Here is a tiny trained network, its code and every weight. The questions are about switching its units off for an input and a target symbol, where a switched-off unit gives its printed mean instead of its output.

import numpy as np


def w(rows, s, z=0):
    codes = np.array(rows[::2]) - 128.0
    scale = np.full(codes.shape[1], s)
    scale[-1] = z or s
    return codes * scale


def norm(h):
    return h / np.sqrt((h * h).mean(-1, keepdims=True) + 1e-5)


def f(y):
    return y / 2 * (1 + np.tanh(0.7978845608 * (y + 0.044715 * y**3)))


def softmax(a):
    e = np.exp(a - a.max(-1, keepdims=True))
    return e / e.sum(-1, keepdims=True)


def log_softmax(a):
    a = a - a.max(-1, keepdims=True)
    return a - np.log(np.exp(a).sum(-1, keepdims=True))


def net(x, mask):
    ids = ['ΛΣβεζημξπτφψ'.index(c) for c in x.split()]
    T = len(ids)
    res = E[ids] + P[:T]
    r = norm(res)
    for j in range(3):
        rows = slice(4 * j, 4 * j + 4)
        q, k, v = (r @ M[0][rows].T for M in (Q, K, V))
        z = softmax(np.where(np.tri(T) > 0, q @ k.T / 4**0.5, -1e9)) @ v
        o = O[0][rows]
        res = res + np.where(mask[j], z, o[:, -1]) @ o[:, :-1]
    y = f(norm(res) @ A[0][:, :-1].T + A[0][:, -1])
    res = res + np.where(mask[3:19], y, B[0][:, -1]) @ B[0][:, :-1]
    return log_softmax(norm(res)[-1] @ U[:, :-1].T + U[:, -1])


Q, K, V, O, A, B = {}, {}, {}, {}, {}, {}
E = w([
[114,138,134],'Λ',
[20,184,108],'Σ',
[122,151,154],'β',
[76,196,84],'ε',
[87,125,62],'ζ',
[87,173,31],'η',
[116,148,150],'μ',
[7,123,212],'ξ',
[150,145,173],'π',
[34,48,135],'τ',
[14,187,94],'φ',
[114,80,135],'ψ',
],0.016)
P = w([
[14,146,133],'0',
[87,88,31],'1',
[142,187,203],'2',
[97,86,29],'3',
[176,173,253],'4',
[101,84,29],'5',
[140,185,234],'6',
[98,85,33],'7',
[138,179,236],'8',
[53,87,13],'9',
[128,189,232],'10',
[98,83,35],'11',
[153,175,252],'12',
[100,84,37],'13',
],0.0072)
Q[0] = w([
[217,102,55],'H0',
[154,123,161],'H0',
[117,184,157],'H0',
[208,137,198],'H0',
[213,111,83],'H1',
[2,87,170],'H1',
[34,70,135],'H1',
[225,102,107],'H1',
[93,162,138],'H2',
[95,20,208],'H2',
[80,138,184],'H2',
[41,170,239],'H2',
],0.0083)
K[0] = w([
[112,129,204],'H0',
[75,117,120],'H0',
[153,225,156],'H0',
[121,226,89],'H0',
[201,119,251],'H1',
[78,164,147],'H1',
[108,177,162],'H1',
[164,188,219],'H1',
[123,96,81],'H2',
[115,136,106],'H2',
[168,78,46],'H2',
[170,85,124],'H2',
],0.011)
V[0] = w([
[225,94,134],'H0',
[172,107,80],'H0',
[113,2,200],'H0',
[33,179,121],'H0',
[167,65,176],'H1',
[99,186,110],'H1',
[84,131,66],'H1',
[97,19,92],'H1',
[148,141,167],'H2',
[192,41,147],'H2',
[199,141,140],'H2',
[125,121,188],'H2',
],0.0085)
O[0] = w([
[145,165,121,4],'H0',
[177,166,207,78],'H0',
[90,2,112,108],'H0',
[171,124,225,254],'H0',
[43,85,126,20],'H1',
[183,180,58,202],'H1',
[231,72,105,228],'H1',
[230,158,136,150],'H1',
[115,111,155,96],'H2',
[174,105,110,30],'H2',
[156,138,217,42],'H2',
[162,219,188,114],'H2',
],0.0057,0.0064)
A[0] = w([
[47,135,150,70],'N0',
[36,76,130,142],'N1',
[170,197,140,66],'N2',
[37,143,71,172],'N3',
[115,120,8,3],'N4',
[196,198,243,7],'N5',
[120,35,152,56],'N6',
[250,36,131,239],'N7',
[147,227,212,182],'N8',
[3,61,155,155],'N9',
[198,120,66,134],'N10',
[209,118,69,138],'N11',
[63,181,74,140],'N12',
[89,254,70,127],'N13',
[221,139,35,180],'N14',
[44,150,231,30],'N15',
],0.0088,0.0017)
B[0] = w([
[138,83,40,148],'N0',
[162,170,96,180],'N1',
[129,157,157,168],'N2',
[181,76,121,217],'N3',
[127,168,54,216],'N4',
[58,97,61,219],'N5',
[132,150,254,142],'N6',
[218,109,152,184],'N7',
[129,42,154,237],'N8',
[158,179,101,204],'N9',
[85,155,84,173],'N10',
[82,142,82,174],'N11',
[194,116,140,204],'N12',
[187,98,219,254],'N13',
[109,169,85,224],'N14',
[91,131,81,176],'N15',
],0.006,0.0049)
U = w([
[185,178,89,56],'Λ',
[120,183,128,35],'Σ',
[100,89,83,121],'β',
[162,250,218,151],'ε',
[143,171,92,167],'ζ',
[135,200,127,132],'η',
[144,55,25,117],'μ',
[46,147,171,254],'ξ',
[60,181,98,140],'π',
[77,153,74,134],'τ',
[133,193,107,99],'φ',
[198,47,164,108],'ψ',
],0.013,0.0064)

Each question gives the input, a string of symbols that net reads in full, and the target symbol t.
The units are the heads (4 rows each of Q, K, V and O) and the neurons (one row each of A and B). Each row of codes is followed by its name. A weight is (code - 128) times the scale printed after its matrix; where a second scale follows, it is the last column's (O, A, B and U).
mask holds one flag per unit, heads first, then neurons. A switched-off unit (its flag False) gives its mean, the last column of its rows in O or B, instead of its output. The means were averaged over made-up inputs and are rounded, as every weight is.
A unit's drop is (log p(t) with every unit on - log p(t) with that unit switched off) / (log p(t) with every unit on - log p(t) with every unit switched off).
The circuit of an input: a set's keep is (log p(t) with only the set's units on - log p(t) with every unit switched off) / (log p(t) with every unit on - log p(t) with every unit switched off). Starting from the 12 units with the biggest drops (on a tie, the unit counted first), units are removed one at a time, each time the one whose removal leaves the highest keep (on an exact tie, the one counted first), for as long as the keep stays at least 0.8.
units of the circuit, in order: the units of the circuit, biggest drop first
most important unit: the unit with the biggest drop
k most important neurons: the k neurons with the biggest drops, biggest first
which heads matter: for each layer, one digit per head in row order, 1 if its drop is at least 0.15 and else 0, layers parted by /
drop when u is switched off: that unit's drop, to one decimal
input ξ ψ φ, target ψ: 3 most important neurons => (N13 N3 N14)
input ψ μ τ ε μ μ η ψ μ ψ Λ, target ψ: which heads matter => 001
input ψ ψ π ψ β, target ψ: units of the circuit, in order => (H1 N5 H0)
input ξ π β, target ξ: which heads matter => 011
input ε ψ π, target ψ: units of the circuit, in order => (N8)
input ξ π Λ, target ξ: which heads matter => 011
input η φ τ ψ μ, target ψ: 2 most important neurons => (N8 N5)
input ζ ψ β, target ψ: 2 most important neurons => (N8 N5)
input ψ ψ ξ ξ ζ ξ ψ Σ, target μ: which heads matter => 100
input τ Σ τ ψ π τ μ, target ψ: 2 most important neurons => (N7 N5)
input φ Σ ε, target ε: which heads matter => 000
input ε ε Σ, target ε: which heads matter => 100
input ξ ε τ ψ ξ μ π ψ ψ φ Σ, target ψ: which heads matter => 000
input η ε ε φ ξ ε ε ψ ε β φ, target ε: which heads matter => 100
input ψ ε φ ψ τ ξ, target μ: which heads matter => 101
input ξ ψ Λ, target ψ: 4 most important neurons => (N7 N4 N15 N0)
input ε β β ε ζ η β Σ ε φ ψ η η, target ε: most important unit => N13
input φ ε τ, target ε: which heads matter => 000
input ψ ε μ ε Σ ζ ξ Λ ξ ε τ, target ε: 2 most important neurons => (N6 N9)
input ε Λ ξ η Λ μ ψ ψ π ψ φ, target ψ: 2 most important neurons => (N13 N8)
input ε ξ μ, target ξ: most important unit => N5
input ξ ε ξ ξ β ε ε ε φ, target ε: drop when H0 is switched off => 0.2
input μ ε Σ, target ε: drop when N4 is switched off => -0.1
input ε β ε, target ε: drop when N13 is switched off => 0.2
input ε ξ μ η ε ξ Λ, target ξ: drop when N12 is switched off => 0.2
